Below are the code and all the weights of a small trained network. Each question names an input and a class and asks about switching units off, where a switched-off unit gives its printed mean instead of its output.

import numpy as np


def w(rows, s, z=0):
    codes = np.array(rows[::2]) - 128.0
    scale = np.full(codes.shape[1], s)
    scale[-1] = z or s
    return codes * scale


def norm(h):
    return h / np.sqrt((h * h).mean(-1, keepdims=True) + 1e-5)


def f(y):
    return y / 2 * (1 + np.tanh(0.7978845608 * (y + 0.044715 * y**3)))


def log_softmax(a):
    a = a - a.max(-1, keepdims=True)
    return a - np.log(np.exp(a).sum(-1, keepdims=True))


def net(x, mask):
    res = np.array(x, float).reshape(1, 4) / 4 @ E
    u = 0
    for l in range(4):
        y = f(norm(res) @ A[l][:, :-1].T + A[l][:, -1])
        res = res + np.where(mask[u : u + 7], y, B[l][:, -1]) @ B[l][:, :-1]
        u += 7
    return log_softmax(norm(res)[-1] @ U[:, :-1].T + U[:, -1])


A, B = {}, {}
E = w([
[175,181,133,179,191,96,13],'x0',
[2,110,237,157,178,79,134],'x1',
[175,76,142,51,121,87,89],'x2',
[135,50,160,254,62,94,143],'x3',
],0.0084)
A[0] = w([
[88,101,135,103,157,110,112,85],'0.n1',
[70,107,130,139,142,134,132,89],'0.n2',
[207,58,106,70,67,128,162,1],'0.n3',
[175,137,107,218,143,128,71,86],'0.n4',
[164,90,166,63,163,91,7,151],'0.n5',
[89,107,141,102,158,109,104,64],'0.n6',
[190,60,121,158,72,106,137,118],'0.n7',
],0.019,0.0073)
B[0] = w([
[101,171,170,102,120,140,105,153],'0.n1',
[121,124,137,129,155,94,168,161],'0.n2',
[205,133,211,68,3,136,174,208],'0.n3',
[170,185,103,183,127,101,120,214],'0.n4',
[148,111,153,95,151,74,64,253],'0.n5',
[86,161,160,99,136,129,104,152],'0.n6',
[110,59,133,159,126,164,91,203],'0.n7',
],0.025,0.012)
A[1] = w([
[197,148,29,23,163,119,158,113],'1.n1',
[83,89,3,90,43,78,149,61],'1.n2',
[77,175,123,187,103,125,175,125],'1.n3',
[112,86,97,136,128,94,179,110],'1.n4',
[159,132,116,95,144,160,124,57],'1.n5',
[81,160,140,107,149,84,252,2],'1.n6',
[48,103,158,161,141,155,183,26],'1.n7',
],0.021,0.0038)
B[1] = w([
[34,76,16,130,83,178,48,240],'1.n1',
[180,122,185,127,131,119,156,139],'1.n2',
[121,175,110,132,150,195,182,228],'1.n3',
[117,116,180,149,122,87,98,153],'1.n4',
[120,107,83,120,137,153,101,148],'1.n5',
[109,223,102,117,97,34,249,253],'1.n6',
[80,122,94,175,132,60,211,232],'1.n7',
],0.019,0.0072)
A[2] = w([
[142,116,99,59,40,190,138,72],'2.n1',
[180,100,140,75,136,173,170,60],'2.n2',
[61,101,191,38,188,155,129,141],'2.n3',
[63,1,137,164,160,172,171,4],'2.n4',
[174,116,157,31,47,160,182,45],'2.n5',
[69,104,171,145,99,172,184,48],'2.n6',
[209,90,117,93,111,93,147,50],'2.n7',
],0.018,0.0036)
B[2] = w([
[132,74,137,88,70,166,173,251],'2.n1',
[156,139,146,111,87,120,138,165],'2.n2',
[46,155,185,121,118,174,95,172],'2.n3',
[134,8,195,234,164,111,98,159],'2.n4',
[186,109,141,75,94,146,177,254],'2.n5',
[175,82,94,153,113,66,144,173],'2.n6',
[132,139,60,85,145,99,194,185],'2.n7',
],0.019,0.0097)
A[3] = w([
[86,83,84,151,138,203,85,50],'3.n1',
[107,104,181,48,232,180,135,31],'3.n2',
[189,165,104,162,166,115,101,135],'3.n3',
[200,166,118,155,83,182,139,55],'3.n4',
[195,112,115,96,166,142,57,2],'3.n5',
[128,168,132,255,130,203,196,138],'3.n6',
[216,117,85,111,220,107,106,23],'3.n7',
],0.02,0.0027)
B[3] = w([
[55,148,99,158,135,152,134,172],'3.n1',
[92,75,113,54,185,98,89,156],'3.n2',
[192,158,88,132,117,113,80,202],'3.n3',
[120,148,108,30,145,140,135,206],'3.n4',
[98,196,131,212,34,113,226,191],'3.n5',
[172,96,156,66,253,229,121,248],'3.n6',
[140,171,141,215,54,120,156,178],'3.n7',
],0.02,0.011)
U = w([
[138,22,171,197,181,113,144,3],'0',
[204,178,104,144,219,205,101,145],'1',
[53,153,206,57,165,69,46,120],'2',
[33,126,43,129,97,190,93,43],'3',
[171,201,102,206,68,68,57,184],'4',
[173,64,147,44,33,157,173,218],'5',
[62,187,141,131,182,85,252,121],'6',
],0.016,0.0022)

Each question gives the input, the list of numbers given to net, and the class t.
The units are the neurons (one row each of A and B). Each row of codes is followed by its name. A weight is (code - 128) times the scale printed after its matrix; where a second scale follows, it is the last column's (A, B and U).
mask holds one flag per neuron, layer by layer. A switched-off neuron (its flag False) gives its mean, the last column of its row in B, instead of its output. The means were averaged over made-up inputs and are rounded, as every weight is.
A unit's drop is (log p(t) with every unit on - log p(t) with that unit switched off) / (log p(t) with every unit on - log p(t) with every unit switched off).
The circuit of an input: a set's keep is (log p(t) with only the set's units on - log p(t) with every unit switched off) / (log p(t) with every unit on - log p(t) with every unit switched off). Starting from the 12 units with the biggest drops (on a tie, the unit counted first), units are removed one at a time, each time the one whose removal leaves the highest keep (on an exact tie, the one counted first), for as long as the keep stays at least 0.8.
circuit, biggest first: the units of the circuit, biggest drop first
unit that matters most: the unit with the biggest drop
top k neurons: the k neurons with the biggest drops, biggest first
k most important neurons of layer l: the k neurons of layer l with the biggest drops, biggest first
drop of u: that unit's drop, to one decimal
input [-2,-4,-5,8], class 0: top 2 neurons	[0.n7 2.n4]
input [1,-7,-3,-8], class 3: circuit, biggest first	[1.n1]
input [0,0,-4,6], class 1: circuit, biggest first	[0.n4 0.n5 3.n6]
input [0,2,-5,6], class 1: top 3 neurons	[3.n6 0.n4 1.n3]
input [2,-3,1,5], class 1: circuit, biggest first	[0.n4 0.n5 3.n6]
input [-8,5,4,-8], class 6: top 3 neurons	[0.n5 1.n6 0.n3]
input [5,-3,-1,5], class 1: top 3 neurons	[0.n4 3.n6 0.n5]
input [8,6,-2,8], class 1: top 2 neurons	[0.n5 3.n6]
input [-6,2,-3,3], class 6: top 3 neurons	[0.n5 0.n2 1.n6]
input [3,-1,-4,-3], class 1: top 2 neurons	[0.n5 0.n4]
input [4,7,-1,4], class 1: 2 most important neurons of layer 0	[0.n5 0.n3]
input [6,8,6,7], class 4: 3 most important neurons of layer 3	[3.n6 3.n5 3.n4]
input [-7,-4,-5,-8], class 3: 2 most important neurons of layer 1	[1.n1 1.n5]
input [5,-8,-7,-8], class 3: circuit, biggest first	[1.n1]
input [-6,8,5,-5], class 2: 2 most important neurons of layer 0	[0.n1 0.n6]
input [5,-1,1,-6], class 4: top 2 neurons	[0.n5 3.n5]
input [7,-8,6,-2], class 4: drop of 0.n5	0.5
input [4,2,7,-7], class 2: drop of 1.n4	0.0
input [-8,8,-5,5], class 6: drop of 1.n6	0.1
input [3,-5,0,-1], class 4: unit that matters most	0.n4
input [6,5,-6,0], class 1: drop of 0.n5	0.4
input [2,-6,-8,-3], class 3: 2 most important neurons of layer 1	[1.n1 1.n6]
